[ -3 -58  -2  18  -1 -21 -27  -2   2 -44  43 -10 -34  16  22   7  -7  20
   2  46  85  27   4   4   8  71  22  11 -19  -8 -30   4] : N
[ 20  18  27  15  49  24   1 -21  23 -29   1  23   7 -26 -16  18 -19   3
   2  24  26  18  31  51 -26 -74  15   9  29   8  11 -34] : W
[ 61  -3  37 -25  10  36  -3  42   0  -5  33 -15   5  -8 -29 -58 -31  39
  31  36 -25 -21  38   3 -38   2 -38 -34  26 -16 -34 -20] : W
[-72  13  -3  50 -13 -10 -54 -47 -46  -3   5 -20 -28   8  13 -18   7  10
 -10  62  55  40   8 -16   4   6   6  41 -26   4  22  -5] : A
[-51  27 -44  69 -52  39 -47  17   2   0 -30 -69  13 -22  44 -14  13   8
  28  24  -7  20 -55 -64 -18 -10 -35 -13 -10 -69 -18  -9] : Q
[ 34   9  18 -21   9 -17 -11 -22 -28  25 -16  19  22  -4 -23  26   9   8
 -22  23   1   7  10   5   8  15   1  43 -21  22  32   9] : T
[ 23  45  32   4   7  11 -24  -2  14  32 -24 -25   5 -63  22 -23 -14 -36
  21  12  -1  64 -15  31  23 -31 -11  27  25  18   4 -40] : T
[-16  13  37  -6  22   8 -57  16   6 -15   8  30 -56 -54  11 -32  -7   9
  46  37  16  29  54  10  11  -3  16 -13  56  32  22 -26] : N
[-46  15  28  44  13  15 -25 -17  -3 -50 -11 -25   6  -2  -3   7  -1  19
 -14  -2   8   4  16 -44 -11 -57 -18  23  13  -2  38  -7] : S
[ 51 -29 -10  19  29  24 -27  22 -33   1 -33 -13   7 -38 -24   9  14  56
   9  68 -28  11   3 -27 -34  21   3 -44 -16  -6  22 -25] : T
[-12  15  36  42  26  41 -44 -32  -1  -6   7  12  10  23 -11   6 -26  35
   1  68   5 -10  56  99 -12 -12  -5 -10  32   3  24 -40] : E
[ 48 -30   6 -15  31 -15 -18  -3 -10 -59  52   8 -46 -17 -23  36 -19  14
  16  56  72 -14  45  26   5  43  44  -9   9  30  -8 -20] : M
[  34   12  -21   29  -40   13    3  -14  -12 -112  -54  -45   37   24
   51  -15  -14   28  -25    9    9  -46  -11   -2  -50  -22  -30    3
   -9  -39  -31    8] : E
[ 25   1  15   7  66  11 -23 -22  14   0  -5  59  -2 -35  11   5   1 -13
  -6  38  41   3  24  60   0  -3  50  43  68  45  14 -34] : T
[ 64 -62 -25  11   4 -18   0  -7   3   2  17   9 -46  60 -43  14   5  40
  -6  30  85  44  23  29  20  50  29 -18 -22  26  13  16] : T
[  6  14  30  26   5  22 -37 -68  43 -35 -14  24  19  15  25 -12 -19 -42
 -27  14 -13  -9  13 107  -4   0  22  51  52  46  26 -19] : E
[-17  10   5   7  44  24 -48  30 -21  10 -14  32  39 -87   7 -12  18  32
   8  47   4   5  11  18 -19  27  18   1   8  11  33 -11] : N
[ 12  -3 -38  13 -25 -11 -53   2  -6 -14 -46 -15 -24   5  33  -7 -17  75
  18  89 -12   4 -23 -30 -23  33 -25 -76  -5   3   9  -4] : E
[-13  40  33  11  28  42 -52  25  33 -98 -20  21  26 -36  13   1 -13   2
  27  40  10 -14 -11  28 -21 -48  17  36  54  22  25 -36] : S
[ 11  56  41  28   9  16 -29 -17  31 -48  -6 -17  54  19   5 -29 -25 -13
   1   2  11   7   3  52 -20 -27 -22  14  38 -10  11 -17] : Q
[ 11   5  30  21 -10  15 -27  -2  -2 -91   7 -48  -2 -33  -4 -27  -9   5
   3 -30 -43 -17  37 -69 -20 -92 -39  23  12 -14   4 -27] : A
[  2 -28 -13  -2   9  25 -16  29 -13 -33  38 -10 -14 -19 -31   1  24  -1
  13  11  80  -9  25   7  11  20  31   7   6  21 -17   5] : M
[-10 -34 -13  15  -7  14 -37 -11 -21 -39  43  -7 -39  56 -35 -38  19 -22
   7  28  95  13  42  14   9  -5  20 -18  -9  25 -13   6] : A
[-47  14  18  13  53  13  20 -11 -82  73  -9  13  48  10 -14 -19  26 -49
 -19  23  70  20  31  66  -4  -5  28  -9   1 -14  23  -2] : T
[  4 -13  41  15  21  12 -13 -21  53 -20 -21  10   9  -9  15  30 -14  -2
   0   4 -68  -4   3  55  -5 -44   3   6  44  24   9 -44] : E
[  13   16   19  -19   34   20   -6   63  -61   45   21  -21    5 -107
  -17  -39    7   61   24   10  -26   12   54   -8  -10  -40  -19  -25
  -16  -17   24   -2] : W
[ 40  -3 -30 -12  16 -38 -17 -55 -38  37   3  29  26  -5 -37  25 -10 -10
 -48  30  33  -3  12  13 -13 -20  -9 -20 -37   5  27  13] : A
[ 33 -61 -29 -21   6   1 -40  21 -29 -27  52  18 -31 -32 -47   9  21  14
 -10  26  99  -8  22  28  14  25  44  16   0  15  -6  30] : M
[-53  52  41  30  29  26 -45  12   9 -35 -25 -20  32 -69  30  -8 -11   0
  26  25 -35   8 -21  17  -9 -72 -15  27  42 -20  28 -40] : S
[-44 -29  16  -5  -4  -3 -33  19 -53  -1  43 -23 -33 -47 -12   0  13 -27
   5  31  93  39   5  18  27   4  34  31  -3  -5 -11   7] : M
[ 15 -55   7  -4  -2  -4 -34 -13  -8  24  54   2 -48  20  13  32 -30  32
 -30  54  37  -5  28  14   5  34  -3  17   1  15 -33 -16] : E
[ 37  32  27 -43  12   8 -34  59 -30  11   5  34 -18 -71  -3  -1 -17  -4
  17  24  31  29  36  10  -9 -19  24 -15  19  34  30 -18] : Q
[ 33  15 -44 -62  15  20 -28  46 -45  20  52  30  10 -33 -37 -21  -2   5
 -14  14  82 -39  25  22  -3  26  10  19  13  18   0  25] : M
[ 35  17 -27 -36 -18 -28 -23 -14 -24   6 -10  34 -18 -10 -29   8  -6   2
 -25   4  34   8  16 -14  -3 -58  -9  10 -15  20  20  17] : A
[ 40  -7  16 -33  30 -45  -5 -29 -29  42 -10  28  19 -58  -4  29   6 -24
 -17  16 -51 -22  -3  58  12  16  16   6 -12  15  24  15] : S
[ 18  38  24 -38  -4   3   1  47 -83  62 -44 -11  13 -41 -18 -23 -15 -13
 -10  38  50  90  -6 -13 -16  -7  -2 -22 -36  14  42  -8] : T
[ 62  12  28 -47  12 -32 -10 -11  -2 -25  -4   3   0 -76 -32  35 -10 -18
   8  -6 -50  -6   7  43  11 -33   9  13   9  10  25  -8] : M
[-56 -13  -3  28  28  29 -66 -12 -37  47  28  17 -61 -37  -9 -10  15  56
  10  89  28  25  31  -1  -9 -14  14  26  18  -9   4 -10] : W
[  6 -55  13   8  29 -12 -37   3  -1   5  33  16 -37 -33  -1  23   2  12
   2  54  50   9   8  19  18  28  29   2  10  26 -10  -6] : S
[ 85  -4 -17 -40  28  -3  -1  52 -12 -22 -14  13   0 -47 -14 -10 -20  23
  12  -7 -12   0  15 -13 -22 -49  -2 -39  24  -9  35 -12] : T
[ -7  32  -7  37  30  28 -41   1   9  37   5  -8  24 -33  -7  11  -3   5
   1  17  33  24  14  -1  -7 -44 -19 -37  18  -5  16 -25] : Q
[-61   6  58  -6  64  -1  15  63 -59   6  27 -13 -13 -85  24  -5  -8  -8
  -1 -21  32  42  46  -9   8 -47  36  11   7  23  52 -29] : S
[-40  60  42 -17  24  13 -34  20   9  -7   3  -2 -23 -48 -33  33 -13  11
  34  20  23  43  22  -4  20 -83  -6  16  34  25  30 -45] : M
[ -6   2  33   3   9  -9 -25 -13  14 -22  10  13 -26 -45  17   4  -8 -35
  26   7  21  37  28  41  21  -3  27  11  19  16  16 -20] : N
[-10 -29 -26  39 -17  -9 -52  -8   6 -38  38 -29 -53 -21 -13  -1  -2  39
  16  35  90  37   1  13  31  21  17  21   6  -5  11  13] : M
[ 38 -50 -26  45 -19   6 -35 -25 -32 -32  46   0 -13  23 -32 -34  -7  19
 -24  38 114  -1  49  16  -7  31   8  -6 -20   4   1  21] : A
[-25  62 -50   7 -19  53 -28  -4 -38  24   8 -14  70  16 -49 -10  -1 -18
  -2  20  67 -44  -2  21 -19 -40 -48 -14   6 -66  -5  17] : M
[ 44  10  32 -34   7  -4 -26 -16 -11  22 -23  23   2 -49 -15   5   1 -26
   2  33 -30  18  19  37  -8  24   5 -12  -7  27   5 -11] : N
[-15 -28  34 -19  27  15   2  10 -40  50  42  17  11 -14  -1 -31   3  -2
  -2  44  17 -28  27   4 -21  23   0  17  20 -13 -45   2] : W
[ 34 -70  -6  -2  -1   2 -27   8 -29 -27  44  22 -37   2 -30   4   7   2
 -18  41  98   2  35  -1  -6   0  29   7 -12  21 -35  -1] : A
[ 12  26  19  44  48  33 -13 -38  -3 -16 -11   1  44  15  -6 -25  -6 -12
 -24  22  52  11  26  42 -19  -8   6  23  35  14  25 -24] : T
[-37 -32  26  10   2 -18  20   3 -28  49  18   4 -17  43  14   5 -19  27
 -16  26  37  28  25  66  11  44  18  -6  -6   8  17  -4] : E
[ -1  10 -31   6  -6  30 -14   8  25  -1   4  11  39  12 -39   2  26  20
  15   6  21   6  -3 -23   2  11   2   1 -34  36  47  29] : W
[-16  11  26  18 -12   6 -24 -40  -5 -19 -13   2 -14  31  11  -2 -11   5
 -12  21   8  -7  35  66   1 -37  -8  15  27  -1   3  -6] : E
[-37   7  42  38  20  12 -24 -33   8  -1  23 -26  -5 -48   0 -18 -19 -20
  -1   2 -21  20   6  50   6  -9  10  57  57 -14  20 -33] : M
[-31  21   5  -6  -3  17 -43 -37   9 -53 -41  -8  27  -5  18  24  21 -60
  10  29 -90  -7 -42   7 -29   2  14  31 -15 -16   7 -20] : N
[-31 -27  54 -30  -1  -6  16  32 -56  33 -16  18 -25  -9  -3  -9  13  21
 -11 -13 -45  -6  60 -10  -2 -15  10  -8  11  27  33   6] : E
[ 17 -22  12   6 -18 -10 -20  -9   9 -46  27 -11  -2  48   2  30 -19  36
 -15  28  87   1  22  57  19  -9 -12  17 -16   5 -25   7] : E
[ 23 -48   0 -11   4  -6  -9  25 -11  40  27  24   6  14 -18  27 -20  33
 -15  66  58  -7 -19  -2  -8  71   0  -8 -14   7 -20   5] : S
[-36  20  38   4  26  10 -19  -1  -7   6  35   7 -24 -31  22 -23 -14 -24
  18   0  40  18  61  16  15  -3   6  13  37  11   3 -25] : N
---
[-12  68 -12  -9 -13   0 -24  -7  20 -63 -14   0  25   1 -17  54  54   2
  22 -34 -47 -63  11 -24   8  13 -23  33  33  40   2 -46] : V
[ -24   23   -9   12   30 -112   -8  -21   70  -28   24  -30  -88  -35
  -29   50   22  -78  -43  -14   17    7   -5  -53   -2   13   18   -1
   56   28   25  -51] : D
[-19  27  25 -22 -24  41 -65   0 -27 -45 -29   3 -28  26 -10  -8   3   9
  26 -31  -4 -72  16 -26  -6 -55 -30  -8  42 -14  -7 -21] : G
[-17  11   7 -23 -38  25   2 -16 -38  15  16  45 -10  10  23  21 -42  37
 -22  29 -20 -28 -14  -3  15 -25 -73 -24  23  15 -13  -8] : L
[ -4 -13  15 -19  36 -38  -9 -22  80 -38  14 -39 -49 -11 -23  30  16 -58
  20 -30   9  52 -18 -52  20 -28  31  13  26  18  18 -53] : R
[ 22  16 -36 -47 -87  18 -26 -11 -44  39 -36  11  73  13  18 -45 -40  54
  14  60 -21 -29  -5  39  -6   5 -48   6  10  -7   8  15] : D
[-39 -35  26 -15  -7  -8  16 -28 -48 -29  18  11 -65   4 -33 -24  -8  12
 -20  35  42 -57 -30 -54  -9 -51 -56 -43  49  -5  15 -27] : F
[ -1   1  18  -4 -43 -40  -4 -25 -46  24 -25  21  10   2  20  31 -74   9
 -30  18 -36  -7  23  24   0 -26 -22  21  42   7 -24  -4] : K
[ 15  12   7 -29 -34 -52 -29  -6 -29  46 -31  12  32 -11   5  18 -57  30
 -25   8 -31  38   5  42 -21   6   4  33  31  29   7  19] : D
[  9  16   8 -24  -7  -8 -50  -3  32 -34 -35 -31  34  30 -18  12  -5  -5
  69 -23 -32 -26  -3   0   1 -21   9  34  53  19  14 -36] : R
[-22  30  17 -10 -14  13  35 -26 -29   2  31  64  -8 -26  -1  48   1  34
 -51 -24 -30  29   3 -40  14 -15 -46  30  18  47  -8  -3] : V
[-53 -38  75  23  41  -3  68 -18 -18 -22  49  11 -80 -29 -53  30  28  -2
 -68  -7  16   9  -4 -49  20 -22 -39 -60  47  53   7 -29] : X
[ -3 -19  -3 -13 -35  80 -47  -3 -10 -31 -57 -21  38  63 -13 -18  37  12
  65 -11  24 -81   5  16 -17 -43 -57 -33  35 -25 -12 -32] : X
[ -1 -36  30 -68 -66  41 -61  -2 -73  40 -76  20  42  35  19 -34 -50  58
  33  -6   0  27  29  31 -13 -51 -28  43  33   1 -15  42] : V
[-21 -68  56 -25  -6  56 -75  23 -20 -22 -71 -34   3  48 -15 -68 -15  -1
  61 -42  11 -19   8  -2 -20 -79 -14  24  72 -22 -25  29] : Y
[-25 -30  33 -41   0 -30 -13  -4  -4 -14 -47 -12 -14  14 -31 -12  26 -11
   6   3  33 -19  -9  -6  -9  16 -15   7  51  36   1  -9] : V
[ 31  63   3  -8  10  -7  -6   7 -24  11  22  39  34  -8 -12  33  -9  19
 -37 -11 -15  11 -33  24 -38  17  -7  18 -16  16  -3  -2] : G
[ -7 -16  17 -29   5  -6  43 -23  20 -31  14 -28  35  10 -53  -4  58  14
  -1  23   4 -37 -35   4   6  33   2 -34   7  64  10 -50] : X
[ -6 -66  41 -54 -49  52 -49  14 -83  31 -51   6  47  40 -11 -53 -66  86
  30   2 -18 -14   1  31 -17 -83 -17  12  37 -10 -19  45] : F
[  5 -30  10 -24   0  14   6  -1  27 -10 -21 -31  19  14 -53 -42  35   4
  22  12   6 -25 -51  23  19  19  -3 -15  28  24   8 -34] : Z
[ 46  40  -3  12  39 -18   9  19   0  31  22  13  18 -22 -30  32  -7   4
 -48 -32 -13  51 -31  34 -16  21  27  38   2   4 -15 -18] : Z
[ 24  63 -38 -14 -13  17   2 -14 -50  14  43  48  20   8  34  10 -28  27
 -25  40   9 -36 -46  13 -18   1 -58  -8  -2 -24 -20 -16] : L
[ 16  40  12 -17  27 -54  -9   1 -22  17  26  23 -17 -13   7  55 -42   1
 -54   6  -4  25 -29  16 -22   4  -1  12  18  16 -15 -17] : L
[ 27  34 -31 -18 -10  77  -5   6 -54 -24  25  21  76   9  -5 -25  26  56
  11   2 -10 -46 -45   4 -31 -16 -36  -9 -16 -30 -29  -5] : F
[-11  -2   6 -20  13  -5 -23 -13  38 -38  12 -24 -38  -3 -20  -6  32 -25
   6 -20  18  -4 -18 -32   9 -22  19 -11  -7   9  12 -22] : G
[  8  34 -26  -7  -4 -18  49 -24  33 -24  23  -6 -23  -6 -44   3  34 -22
 -29  31  14 -57 -59 -20  21  29 -25 -20  16  11  17 -79] : Z
[-13 -61  20 -43 -25  -9 -20 -10 -22  -1 -33 -25   0   3 -26 -70   5  20
  20  29  33 -11 -24   8  -5   8  -6 -23  37  14  16  23] : D
[-26 -82  86 -33  25  15  16   9   5 -27 -15 -18  -5  -1 -57 -41   4   2
   6 -23   4  38 -27 -25   7 -17   5  -2  41  51  -2  20] : Y
[ 12 -36  -9 -53 -14  10 -28   6  63 -33 -58 -79  49  34  -8 -54  24 -36
  59   5   8 -21 -31  15   6  -4  33  15  -8  -8  -8 -13] : Y
[ 13 -18  37  -3  32   0 -10   4 -35  36  13  25 -12  -5   0   9 -38  10
 -22 -18  19  63 -32  18 -31 -37 -19  27  32 -10 -16  17] : R
[-40 -17   7 -34 -29  37   3 -33 -15 -38  -8   9 -16  14 -12 -39  59  12
  22  22  36 -66 -29 -28   7   6 -68 -22  29  16  -2 -26] : V
[-14 -44  26 -19  -5  21   7  -8   7  -1  -8 -20 -18  19 -47 -60  23   6
  20  10  26 -40 -45  11  17   5 -13 -27  39   8   0 -28] : Z
[-10   8   3  -1 -13  54 -14   3  -1 -53   4   0  20  11 -19 -16  20  -4
  30 -26 -16 -36   6 -55   6 -32 -38  10  30   8  -3 -11] : Y
[   2   23  -25  -53  -36   44  -11  -22   -2  -52   -6  -14   35   23
  -16  -61   66   13   28   48   23 -100  -52   -5    1   25  -36  -41
  -13    9    2  -43] : G
[ 21  -7   4 -16 -19   6 -57  15 -71  43 -39  10   1   0  15 -30 -46  15
 -16  10  34  23   2  35 -47 -29 -36   8  37 -51 -14  39] : D
[ 13  85 -22   9  25 -42   9 -12 -33  -5  65  44  -9 -39   2  55  20  -6
 -58 -26   6  33   1 -32 -32  22  -3  47   0  18  -8 -18] : V
[ -23  -54  -15  -54  -63   80  -45  -19  -29  -12  -47  -16    2   67
   31  -95   10   24   73   66   55 -109  -41   18    8  -22  -80  -63
   21  -40  -18   -5] : L
[ -7  34 -11 -13 -27  20 -27  -2  -8 -42  -5   3  11  27 -16  -6   6 -17
  27 -13  -4 -75   7 -44 -14 -30 -48  12  50  -2  -9 -36] : Y
[-23  19  46  -2  -7  23 -46  10 -33 -29 -35  12 -46  15  -9  10 -20   2
  -8 -33 -11 -41  15 -24  -9 -60 -28  -1  51 -11   0  -2] : G
[-24 -40  50 -27 -27  77 -17  -8 -48  26  -6  36  -5   6   5 -45 -20  69
 -20 -10 -11  12 -12   4  10 -54 -32  -1   7  13 -23  40] : G
[-17 -22  39  11  46 -42  35 -34  89 -80  32 -48   7 -52 -23  65  56 -35
 -12 -68 -77  73 -19 -25  46  17  95  21 -15  79  -9 -28] : K
[-17 -57  36 -36  -2 -45 -22  -2  -9   7 -37 -26 -21  -8 -35 -40  -7  -8
  -4  23  34  15 -13   6  -8   9  -7 -22  61  26  16  14] : D
[ 13 -54   5  -7  25  53  -3  13  99 -33 -26 -77  32   7 -36 -35  86 -25
  45 -37  -9  34 -71  31  25  24  55  -2 -32   5  -2 -17] : Z
[ -29   10   32   -1   37  -67  -19  -19   50  -36   12  -23 -112  -18
  -25   37    7  -62  -42  -27   25    5   -7  -56    3  -37   25    0
   30   12   17  -49] : G
[ 30  41 -30 -13 -11  27   3   4 -47  -4  22  20  60   6  -6  -6  -3  42
 -10  19  -9 -35 -40   9 -35  -4 -26   4 -11 -23 -17 -10] : F
[ 11 -27  30 -33   4 -28  -4   1  28   8 -35 -28   8  15 -52  -8   7 -23
  10  -9   8  27 -33  22   0  22  28  -3  34  37  11 -33] : Z
[ -5  42  13  -7 -11 -22  16 -29 -26  23  44  66 -33 -21  -5  46 -38  24
 -66   1 -10  16 -13 -22  -6 -24 -36   8   5  33   8 -18] : G
[-15 -62  44 -65 -15  -5 -43   4  -1 -10 -65 -36 -11  43 -15 -42 -19   6
  37  34  26 -37 -28  17   5  -4  -8 -26  50  16  -7  -8] : L
[ -4   4  -1 -19  16 -41 -18  -6  65 -50 -15 -53 -21 -24 -23  20  39 -43
   2 -31  -9  13 -19 -19   9   7  41  -3  18  12  14 -24] : D
[-32   7  41  17   5 -12 -43  31 -30 -27 -26  -3 -40  15 -38  38 -38   0
   2 -40 -29 -53  42 -43 -12 -63 -29  -1  87  -6   0 -10] : F
[-20 -16  18  -6  34 -71   0 -11  53 -28  14 -44 -72 -12 -24   9   4 -83
 -26  -4  35  20 -15 -50  -5 -24  15  13  33   9  10 -41] : Y
[  0  48 -12 -14 -32 -18 -67   5   3 -38 -48 -27  16  10  -6   8  -5   2
  38 -21 -36 -66  26   2  -6  -8   0  14  59  -3   5 -20] : D
[  7 -19  28 -44 -40  18 -21 -13 -48  39 -25  31  25  26   9  -5 -70  50
  13  11 -17   8  -9  25  -5 -55 -38  28  43   6  -6   8] : R
[-16   8   6 -27 -20  61 -54   3   3 -46 -24 -17  15  39   8 -22  10  26
  61  -5 -25 -84 -19   4  17 -30 -38 -18  39  -9 -22 -20] : L
[ -21  -84   35  -60  -44   51  -79    8  -51    5  -78  -29  -11   56
  -12 -114   -6   24   52   34   66  -58   -5   19  -14  -45  -30  -30
   35  -23   -3   31] : G
[-33  18  25 -19 -23  10  24 -33 -57   7  30  62 -36 -14   8  22 -12  34
 -45 -15  -4   0  -4 -32   2 -41 -56  18  33  17 -12   0] : V
[ 33  56 -19   8  32 -29  26 -10 -28  19  60  49   4 -25   0  47 -25   0
 -47  -2  13  38 -27 -16 -22   3 -20  29  11   3  -3 -18] : R
[  1 -18  10  -9  -1   0   6   0   7   5 -28 -14 -14  15 -39 -31  12 -21
   0  19  29 -18 -31   3   7  15 -22 -19  45   4   9 -34] : Z
[-32 -74  60 -12  13  -3   6  -3 -17  -7 -21 -33 -32  19 -53 -29  10  11
   0   8  41 -24   7  -4   6 -23  -8 -39  53  30   5 -10] : X
[ -31 -101   58  -33   31   59   -1    3   84  -49  -17  -50    5   14
  -19  -23   55   11   54  -49  -19   36  -67    6   42    0   45  -28
  -17   43  -14   23] : L
[-16 -17  11  -6 -14 -59  17 -37  -5 -36   4  -8 -23  -6 -21  11  -8 -36
  -9  19   9 -30   0 -31   9   5  -7 -14  42  22   2 -36] : K
[  6  28 -23   5 -31 -13  28 -18 -31  53  29  50 -39 -10  -9  28 -47  12
 -67  15   5  -8   0 -14  16 -22 -47   7  25  -2   0 -33] : Z
[-33  21   7  -8 -13  30 -33 -19 -14 -52  -5  15 -25   5  -4  16  36   9
  23 -46  -4 -43  20 -47   7 -40 -39  21  47  11  -7 -20] : V
